In the rows, zero is written as 128.
Rows lie near named flat spaces through zero. A row that begins with a name and a colon came from that space; any other row is followed by the name of its block's space that it lies nearest.
z396-z660: [157 129 145 129 105 114 150 128  93 133 120 114 130 121 116 130 147 141
 131 138 139 138 171 128]
z396-z660: [136 127 143 146 137 100 115 117 131 119 121 133 151 123 126 149 126 130
 129 140 124 136 151 156]
z399-z699: [129 107 151 150 119 128 119  95 142 123  90 112 140 126 116 118 120 119
 134 149 109 124 118 103]
z928-z883: [177 116 213 176  92  92  96 156 123 132  92  95 175 120 121 129 133  98
 117 127  60 100 169 133]
z983-z136: [128 110 147 143 133 124 112  90 131 104 100 133 145 106 144 160 109 122
 141 157 108 130 140 129]
z17-z568: [100 149 142 119 132 131 136 137 149 178 152 119 132 145 113 122 120 137
 106  80 116 125 138 147]
z399-z699: [121 110 132 105 116 114 122 104  96 154 145 107 108 135 106 135 153 124
 142 152 129 120 103 140]
z928-z883: [120 127 143 147 135 144 137  96 173 135 104 123 156 130 112 113 109 131
 107 105 118 128 133 107]
z928-z883: [141  98 161 151 125 102 103  79 162 104 102  99 154 119  85 105 157 112
 100 164 141 141 127 115]
z396-z660: [129 109  77 117 155 134 118 127 116 133 148 153 123 154 138 141 120 111
 160 127 111  82  40 140]
z983-z136: [150 125 109 132 134 134 124 135 118 124 133 147 139 138 141 143 126 121
 146 120 114 100  88 138]
z17-z568: [133 127 135 125 106 134 118 130 101 135 126 124 114 129 138 141 137 127
 154 142 115 120 103 130]
z399-z699: [114 138 127 106 136 126 149 115 104 156 150 136 126 123 136 165 116 146
 133 112 126 131 161 158]
z399-z699: [124 169  99 107 161 128 172 115 126 151 172 167 149 127 134 176 118 174
 113  77 167 152 184 190]
z17-z568: [161 102 148 136  85 129 102 132  79 107 100 111 109 118 142 134 150 106
 171 182 102 109  88 104]
z396-z660: [118 139 137 127 117 144 139 109 104 157 120 138 127 128 149 169 103 146
 164 119 100 121 129 142]
z396-z660: [103  93 143 122 134 116  87 137 123 142 131 111 115 135 136 130 112  86
 142 145  69  85  83 124]
z17-z568: [140 111 110 138 129 125 118 145 114 122 116 132 122 144 134 117 123 111
 156 143 107  99  81 114]
z983-z136: [152 122 145 121 133  81 114 184  80 120 153 128 132 113 150 159 132 108
 126 137 105 113 187 169]
z983-z136: [145 131 104 104 140 148 137 135 116 119 160 150 131 119 150 152 131 123
 120 104 131 108 117 140]
z17-z568: [113 139 167 141 128 145 131 145 166 134 112 119 148 113 141 119  93 120
  93  88  92 126 181 108]
z983-z136: [147 119 128 140 138 124 116 121 115 119 122 148 151 124 152 168 111 119
 150 130  97 102 116 149]
z928-z883: [139 126 133 145 141  95 108 173 109 134 132 140 143 139 148 149 107 112
 148 124  85  99 134 161]
z399-z699: [124 132 115 106 140 117 130 149 110 145 164 134 121 133 133 143 131 125
 124 112 126 116 132 157]
z17-z568: [ 98 140 140 133 127 132 127 130 143 139 119 124 119 128 131 123 110 137
 128 124 124 146 146 124]
z399-z699: [144 118 123 135 124 123 114 110 125 112 121 130 132 129 122 132 145 124
 140 151 136 126  97 130]
z396-z660: [153 135  77 120 134 142 152 164 123 119 143 142 117 149 122  91 144 130
 125 110 158 115  93 108]
z17-z568: [105 147 147 119 121 146 122  69 135 133 133 139 131 106 140 181 127 155
 135 132 142 161 140 160]
z928-z883: [139 108  98 120 128 140  97 104 112 120 140 144 119 142 137 151 146 111
 167 152 119  94  21 140]
z928-z883: [ 90 127 156 122 126 149 126  77 172 140 121 109 131 115 111 121 122 133
  98 119 131 149 139 112]
z396-z660: [130 140 124 143 128 133 133 177 137 145 123 131 131 149 134 103 108 122
 130  96 101 107 120 116]
z396-z660: [104 140 129 114 125 147 122 106 146  99 131 132 109 100 141 135 135 141
 114 145 165 172 148 122]
z396-z660: [165 106  97 121 136  95 120 147  95  91 142 132 120 129 120 120 165 112
 133 169 159 122 112 136]
z396-z660: [ 91 109 155  93 111 140 103 143 135 118 143  88  83 101 130  97 144  96
  92 148 125 137 138  89]
z399-z699: [118  95 161 149 113 114 115 111 142 151  91  85 131 145  89  85 126 106
 129 147  94 109 105  90]
z399-z699: [108 115 131 106 137 117 144 134 110 149 139 113 115 124 124 126 115 122
 119 125 116 121 163 124]
z399-z699: [128 144  83  92 172 105 153 207  92 136 191 160 119 130 160 151 108 126
 114  88 131 110 183 173]
z17-z568: [108 114 165 129 109 133 101 101 138 172 126 100 129 143 109 128 131 112
 134 122  83 101  79 129]
z983-z136: [146 117 142 134 130  94 112 126 104 120 130 128 140 120 131 157 136 121
 138 152 119 124 146 159]
z399-z699: [128 112 132 111 124 124  89 139 122 128 156 119 117 130 132 134 150  97
 126 137 109 101  78 140]
z399-z699: [149 136 100 119 143 127 113 142 128  99 159 156 133 124 145 148 147 123
 123 126 151 125 105 158]
z17-z568: [185 110  95 129 132 111 129 133  93  93 134 144 138 130 127 136 160 119
 144 155 150 110 100 137]
z17-z568: [ 91 152 157 128 110 138 123 113 135 146 120 122 114 118 137 145 117 150
 136 129 128 163 156 138]
z928-z883: [117 120 128 139 135 119 107  96 129 129 118 137 134 133 131 154 119 129
 157 150 116 126  96 148]
z928-z883: [112 140 143 129 107 152 143  78 129 139 106 124 121 119 125 142 125 158
 144 137 142 159 137 118]
z928-z883: [120 112 182 155  99 125  89  41 146 114  82 107 141 108 113 153 143 133
 147 185 124 158 111 129]
z983-z136: [108 157 167  97 136 106 149 173  99 172 175 125 133 105 153 175 103 138
  94  75 101 133 252 183]
z928-z883: [114 141 119 112 126 140 150 127 132 118 132 125 109 115 125 113 134 146
 110 129 167 162 163 111]
z983-z136: [108 135 134 135 127 147 134  91 148 149 115 130 135 135 122 134 112 143
 136 115 121 132 112 125]
z983-z136: [144 118 100 133 136 137 126 119 130 100 119 143 130 130 134 125 132 123
 140 144 140 121  92 115]
z928-z883: [168 130 158 135 115  90 123 217 100 120 139 110 135 120 134 109 141 103
 101 117 106 112 195 133]
z983-z136: [127 128 105 140 133 133 130 103 133 136 116 140 132 150 118 128 125 140
 156 134 134 124  79 130]
z17-z568: [121 129 100 120 154 161 126  93 140 135 142 166 146 133 156 175  99 129
 148 100 105  97  73 150]
z983-z136: [124 120 193 141  99 102  95 176 118 146 117  89 125 122 131 116 125  98
 118 131  70 112 163 123]
z396-z660: [ 90 155 137  99 119 172 140 121 146 138 146 129 106 107 148 136 118 144
 106  99 140 154 153 118]
[139 133  86 120 150 137 138 124 118 122 146 162 133 136 144 154 122 136
 146 117 138 115  97 149]
z17-z568
[150 129 131 123 119 138 137 159 112 122 132 128 128 120 144 126 128 118
 122 113 115 112 142 116]
z17-z568
[122 150 131 117 135 149 156 165 139 124 137 135 129 110 151 122 104 134
  94  86 128 137 194 114]
z17-z568
[140 114 138 152 122 148 116  74 179  91  91 120 150 118 107 103 142 123
 108 146 148 142  99  90]
z928-z883
[151 136  92 112 165 127 153 143 107  98 153 172 146 106 168 175 108 135
 122 110 141 123 177 159]
z983-z136
[132 133 134 129 128 130 140  62 138 113 119 133 143 109 114 152 143 156
 122 146 170 167 153 141]
z396-z660
[131 128 110 116 142 126 125 139 116 134 152 143 129 134 140 148 125 122
 134 116 120 108 110 151]
z396-z660
[116 121 160 141 120 146 126  56 166 130  98 114 150 116 109 132 124 137
 115 131 127 144 129 113]
z399-z699
[ 97 111 151 135 131 143 117  97 151 175 114 113 141 146 119 130  95 113
 136 105  67  90  87 119]
z396-z660
[157 120 130 157 119 106 110 134 112 106 102 133 137 134 130 132 137 124
 159 162 123 125 109 133]
z17-z568
[119 133 136 141 154 120 137 163 148 146 126 136 153 135 140 126  84 119
 111  84  87 105 166 134]
z399-z699
[119 115 144 131 119 136 129 143 134 107 103 110 114 110 137 101 115 113
 115 142 118 135 158  83]
z17-z568
[141 132 119 142 140 125 145  94 134 118 114 145 153 125 124 147 121 148
 134 130 145 141 144 140]
z399-z699
[124 147 119 113 127 140 116 181 127 122 158 139 111 125 155 127 130 118
 118 106 125 122 123 135]
z399-z699
[ 81 141 177 120 104 157 121 142 154 149 119  99 107 110 140 110 105 123
 103 106  98 143 165  96]
z396-z660
[104 144 140 115 127 150 132 158 140 134 139 127 117 115 152 126 106 125
 107  97 112 131 161 117]
z399-z699
[ 96 123 145 111 119 144 131 104 137 121 120 110 106 104 129 121 124 130
 112 145 140 156 158 101]
z17-z568
[112 138 108 119 127 163 131 110 132 127 128 146 114 127 148 142 117 140
 147 124 133 131  93 121]
z928-z883
[110 132 130 129 125 162 130  86 162 119 113 129 128 119 127 123 123 137
 120 126 141 145 112 104]
z928-z883
[126 129 137 141 122 128 125 139 144 136 117 117 130 140 116 102 127 124
 123 121 120 125 119 113]
z399-z699
[110 106 162 151 118 127 105  59 148 116  82 112 137 114 117 138 121 128
 143 173 118 147 118 113]
z983-z136
[120 131 112 147 131 152 139 120 138 155 105 141 136 158 131 122  96 135
 161 106  97 102  76 113]
z396-z660

Each name stands for a flat space through zero: a line, a plane or more. A row that begins with a name and a colon came from that space; any other row is followed by the name of the space it lies nearest, among the names in its block.
z871_z129: [131 124 129 115 133 136 163 104 142 118 143 120 100 114 109 134 129 117
 153 134 101  93 128 119]
z792_z853: [141 128 117 104 104 160 148  57 111  98 116 145 161 104 106 163 118 116
 147 160 110 128 106 120]
z986_z885: [141 144 111 158  94  98 110 119 140 149 133 155 145 123 117 139 142 126
 100 132  91 166 134 134]
z792_z853: [ 69  96 158  90 236 120 172 172 161 144 134  92  92 171 130  95 142 136
 147 119 110 130 131 164]
z761_z765: [127  96 160 109 158 114 151 121 152 141 141 119 113 126 101 165 130 127
 123 132  69  92 121 133]
z871_z129: [115 145  98 105 129  89 113 120 150 125 123 144 177 128 113 132 143 104
 132 106 128 176 133 128]
z986_z885: [128 124 158 123 147 138 119 144 133 144 130 115 120 136 117 133 129 135
 133 139 107  94 152 150]
z986_z885: [124 145 120 108 126 115 144  96 154 130 135 134 135 120  96 136 141 103
 150 130  91 122 141 135]
z871_z129: [138 139 129 137 116 125 152 114 140 136 138 127 108 116 105 130 137 119
 133 132 100 103 136 122]
z986_z885: [124 130 123  97 155 135 142 137 133  94 122 117 134 123 123 118 132 117
 160 118 139 124 132 119]
z871_z129: [130 155 127 107 125 115 143 104 145 104 122 133 141 122 111 122 148  88
 163 127  96 134 148 134]
z386_z810: [112 176 146 127 151 102 118 163 158 155 111 126 141 155 114  92 162 110
 125 118 101 160 163 167]
z792_z853: [122 127 139 140 140 174 152 125 109 137 119 123 109 136 130 114 121 156
 121 160 128 128 112 143]
z761_z765: [126 124  93 120 133 145 157 106 122 104 132 134 141 112 109 127 134 131
 157 147 122 139 134 120]
z386_z810: [158 151 148 125 113 141  98 123 114 111  95 146 186 122 112 152 137 123
 121 153  93 149 141 147]
z871_z129: [155 108 146 122 114 155 144 100 136 124 152 120  82 101 112 165 106 138
 130 140  95  57 109 107]
z986_z885: [148 139  84 141  78  95 146  75 143 130 141 160 152  95  89 160 140 109
 118 128  89 148 118 101]
z386_z810: [153 147 127 100 106 195 109 102  95  96 109 123 159 103 112 145 105 134
 160 152 169  81 134 117]
z761_z765: [137 159 102 123 114 132 107 135 131 117 123 135 151 118 119 117 133 125
 139 120 149 142 144 122]
z871_z129: [165 153 149 138  89 154 156  96 117  98 123 125  98 104 121 129 129 103
 152 143 103  79 131 110]
z386_z810: [146 136 118 146 108 157 153 124 114 114 137 119  92 109 127 113 122 135
 143 135 146  91 130 104]
z702_z341: [116 161  92 145  91  69 117 111 141 160 122 154 177 131 110 124 153 100
 107 105 135 181 138 127]
z702_z341: [144 103 114 117 109 134 106 108  98  92 119 139 175 110 136 163 113 126
 138 134 151 131 123 109]
z702_z341: [146 116 129 131 138 151 156 126 131  97 142 124  92 113 125 127 129 135
 150 148  88 110 131 122]
z702_z341: [156 128  83 194  71 155 187  92  89 105 138 146  95  97 133 111 131 142
 129 162 127 139 112  92]
z386_z810: [178 148 118 138 105 179 155 123 130  85 147 122  73  86 111 122 123 138
 159 149  99  75 136  99]
z792_z853: [125  96 148  99 146 150 136 114 108 104 119 115 137 126 135 151 110 128
 143 134 146  98 111 120]
z386_z810: [108 114 145 121 144 114  98 154 133 153 133 115 118 149 151 125 116 135
 112 105 161 119 124 136]
z986_z885: [142 158 114 121 113 120 139 129 144 149 124 128 143 106  80 139 134 128
 108 104 144 105 115  97]
z386_z810: [122 129 125 129 121 167 141  93 109 124 119 135 127 131 135 126 116 139
 131 160 131 142 108 140]
z386_z810: [106 124 116 125 127  96 151  96 115 125 106 144 182 138 122 133 148 100
 132 132 124 177 125 136]
z871_z129: [137 100 144 122 146 144 165 123 113  89 129 115 110 119 132 133 128 123
 157 142 109  99 129 117]
z986_z885: [123  89 133 164 138 121  99 166  94 108 123 135 127 154 196 111 123 148
 114 138 140 185 130 146]
z702_z341: [121 134 149 158 136 140 153 138 108 118 114 125 103 150 159  88 142 123
 137 151 113 150 138 152]
z702_z341: [120 103  96 119 151 125 174 144 118 103 135 111 122 111 119 118 129 133
 148 106 174 110 118  83]
z702_z341: [130  83 169 115 158 154 121 149  84 107 105 109 152 136 147 149 112 144
 131 141 156  97 126 131]
z792_z853: [ 78 101 176 100 167 108 123 117 122 144 109 116 139 177 166 126 123 104
 128 122 139 146 115 168]
z871_z129: [157 137  92 118  67 119  84  91 128 151 134 150 188  87  81 192 108 134
  99 114 157 101 116  90]
z702_z341: [141 125 109 142 121 113 161 116 147 123 148 136 106 109 106 133 142 124
 131 132  80 128 130 114]
z792_z853: [113 122 126 118 145  91 119 141 155 141 140 127 128 138 126 129 137 117
 127 108 113 139 138 136]
z702_z341: [136 162 123 113 104 141 101  94 116 105 101 149 188 127 121 133 137 103
 152 152 115 162 151 153]
z761_z765: [ 91  99 117  92 169  95 144 129 120 107 114 120 178 142 131 128 140 102
 158 109 157 153 136 128]
z792_z853: [135 134 147 154 126 152 146 141 106 111 116 122  95 137 159  97 128 133
 127 141 133 134 119 131]
z702_z341: [120  79 111 108 145 123 177  99 110  93 130 124 140 112 123 152 122 120
 149 127 139 119 102  95]
z871_z129: [128 117 185 133 173 128 156 164 152 147 134 106  72 145 124 120 138 137
 116 132  68  94 130 149]
z761_z765: [139 142  89 110 137 172 137 134 117  90 130 120 143 103 103 113 129 140
 178 143 153 110 160 116]
z761_z765: [105 120 134 105 153  89 116 146 160 158 139 118 128 141 120 135 129 121
 115  92 136 121 125 128]
z702_z341: [111 123 137 123 175 133 201 135 164 129 152 107  51 132 115  97 142 128
 148 129  81 107 120 129]
z761_z765: [151 166 131 124 111 117  83 151 152 137 126 135 141 121 114 132 133 124
 114 110 120 128 143 129]
z386_z810: [126 131 137 126 135  96 111 141 137 137 117 136 161 137 121 137 143 117
 115 119 110 152 139 141]
z792_z853: [124  93 156  93 169 186 156 124 114  85 132  99  80 128 152 126 100 140
 165 144 139  80 106 123]
z702_z341: [156  84 130 111 138 107 125 129 150 113 154 131 132  98  98 189 123 136
 125 125  69  92 129 106]
z986_z885: [136 126 106 126 109 126 134 108 117 108 127 135 146 112 124 137 127 118
 141 127 141 130 126 109]
z986_z885: [148 139 118 109 102 156 117  91 131 109 136 135 128 105 116 149 113 124
 146 141 119 105 124 119]
z761_z765: [142 126 158 115 125 115 124 120 145 141 131 124 129 120 103 161 128 117
 119 122  94  88 129 126]
z761_z765: [137 113 166 172 132 136  91 174  86 111 105 131 130 159 192 105 131 143
 114 153 122 169 149 165]
z792_z853: [161 124 134 143  88 171 145  87  78  75 105 141 135 108 151 140 113 124
 136 161 133 131  99 108]
z986_z885: [119 111 101  81 124 114 131 100 118 102 120 124 173 109 120 157 111 107
 142  92 197 114  97  81]
z871_z129: [118 157 119 128 133  68 110 144 163 143 120 147 167 142 114 120 163 102
 116 108  89 191 151 150]
z792_z853: [ 90 144 152 122 153 126 103 157 143 168 131 107  98 167 155  87 125 127
 129 111 162 120 145 163]
z792_z853: [ 96 126 116 130 164 144 103 175 132 169 136 114 121 152 133  98 122 169
 118 127 170 135 146 154]
z386_z810: [129 125 122 132 121 140 137 105 102 101 103 145 159 131 144 131 128 127
 123 148 127 179 104 131]
z792_z853: [154 152 132 121  96 123 144  97 137 130 126 132 138 101  85 154 134 106
 130 124 107  87 128 106]
z871_z129: [137 142 126 131 118 110 139 128 147 146 132 130 123 117 103 137 134 125
 106 110 118 118 114 110]
z761_z765: [143 162 178 108 107  91  73 141 149 152 109 126 152 136 124 152 127  95
  98  87 132 102 127 129]
z386_z810: [130 154 110 122 132 117  95 155 137 157 114 137 191 125  86 137 142 142
 110 122 137 146 153 138]
z871_z129: [ 70 138 105  88 172 152 151 121 152 158 141 105  99 149 122  89 117 138
 150 115 184 122 114 139]
z761_z765: [128  93 128 131 150 103 164 116 135 111 132 140 137 125 117 151 145 124
 127 144  59 159 121 132]
z761_z765: [104 142 152  98 146 113  91 135 148 150 115 126 145 156 139 127 124 116
 114 108 139 147 121 155]
z986_z885: [124  77 145 127 148 139 131 153  85 116 120 105 137 129 148 141 110 145
 130 122 185  88 124 108]
z386_z810: [170 154  86 130  92 163 161  82 114  93 119 151 175  77  63 154 143 129
 155 170  89 124 143 107]
z986_z885: [151 154  81 144  90  86 102 135 128 112 117 158 192 108 113 135 149 114
 116 110 133 184 142 106]
[ 94 130 138 151 156 118 129 154 132 133 124 130  92 174 186  72 138 130
 120 132 120 200 123 168]
z986_z885
[114 112 148 108 157 100  90 162 135 114 124 121 138 152 164 122 128 114
 135 105 137 147 141 144]
z702_z341
[151 158  92  89  82 102  74  94 146 122 123 153 206  95  87 178 122 103
 125 100 146 132 129 101]
z986_z885
[159  89  84 117  91 128 150  66 118  84 154 143 146  74  99 187 115 118
 159 140 109  93 123  80]
z871_z129
[141 147 141 153 110 118 124 126 132 126 128 138 119 132 133 117 146 112
 135 144  80 140 158 150]
z871_z129
[118 124 145  86 148 112 139 114 147 125 128 115 138 126 106 146 130 100
 150 110 123  92 132 124]
z792_z853
[131 168 136 137 110 125 118 126 136 145 119 132 133 134 118 112 142 113
 129 130 118 130 150 146]
z871_z129
[119 117 104 142 127 163 147 113 100 115 131 128 122 126 138 110 123 145
 151 158 147 135 135 133]
z761_z765
[121 140 124 112 137 120  99 156 123 130 112 123 166 134 127 122 129 127
 126 106 173 136 138 126]
z386_z810
[115 134 122  91 126 118 114  91 151 123 133 136 142 130 124 143 122 103
 145 122 117 138 122 137]
z986_z885
[117 106 178 103 164 184 146 137  97 119 112  90  99 141 146 122 102 142
 145 138 174  62 111 130]
z792_z853
[115 128 132 116 138 115  95 138 138 163 124 131 162 139 112 145 127 138
 108 123 133 134 137 147]
z386_z810
[ 96 109 118 101 176 104 126 160 163 153 151 111 115 140 117 123 128 139
 130  99 140 119 133 130]
z761_z765
[128 128 142 157 127 158 131 141 102 122 124 121 100 141 158  96 127 140
 140 154 134 125 147 148]
z986_z885
[122 139 184 132 102 138  73  97 105 156  99 141 160 161 156 145 117 114
 109 158 115 140 134 184]
z761_z765
[118 136 132  92 143 116 139 111 159 140 136 120 131 123  92 142 133 109
 145 116 110  97 135 128]
z792_z853
[133 151 115 139 106 155 151  93 113 107 118 140 127 124 131 109 134 118
 149 157 117 150 129 136]
z702_z341
[124 127 145  99 157 164 145 111 140 119 126 123 115 130 115 135 122 137
 140 152  93 121 114 147]
z761_z765
[112  87 155 131 163  73 130 181 131 137 132 106 116 147 153 126 133 120
 111  83 150 114 127 114]
z761_z765
[104 137 122  83 141  97 130 115 146 133 120 120 160 130 111 135 130  96
 138  88 166 122 117 113]
z761_z765
[128 165 116 179  96 128  57 172 121 155 124 145 117 156 185  81 124 152
  88 124 162 196 138 156]
z761_z765
[108 133 116  87 149 137 116 104 142 127 119 137 170 134 110 142 126 127
 138 139 119 160 122 150]
z386_z810
[101 100 133 131 165 170 173 136 118 138 145  99  63 140 143  99 112 157
 143 142 155  91 115 130]
z871_z129
[104 102 163 127 159 131 125 162 105 158 113 103 128 154 145 124 116 146
 103 114 183 103 113 131]
z702_z341
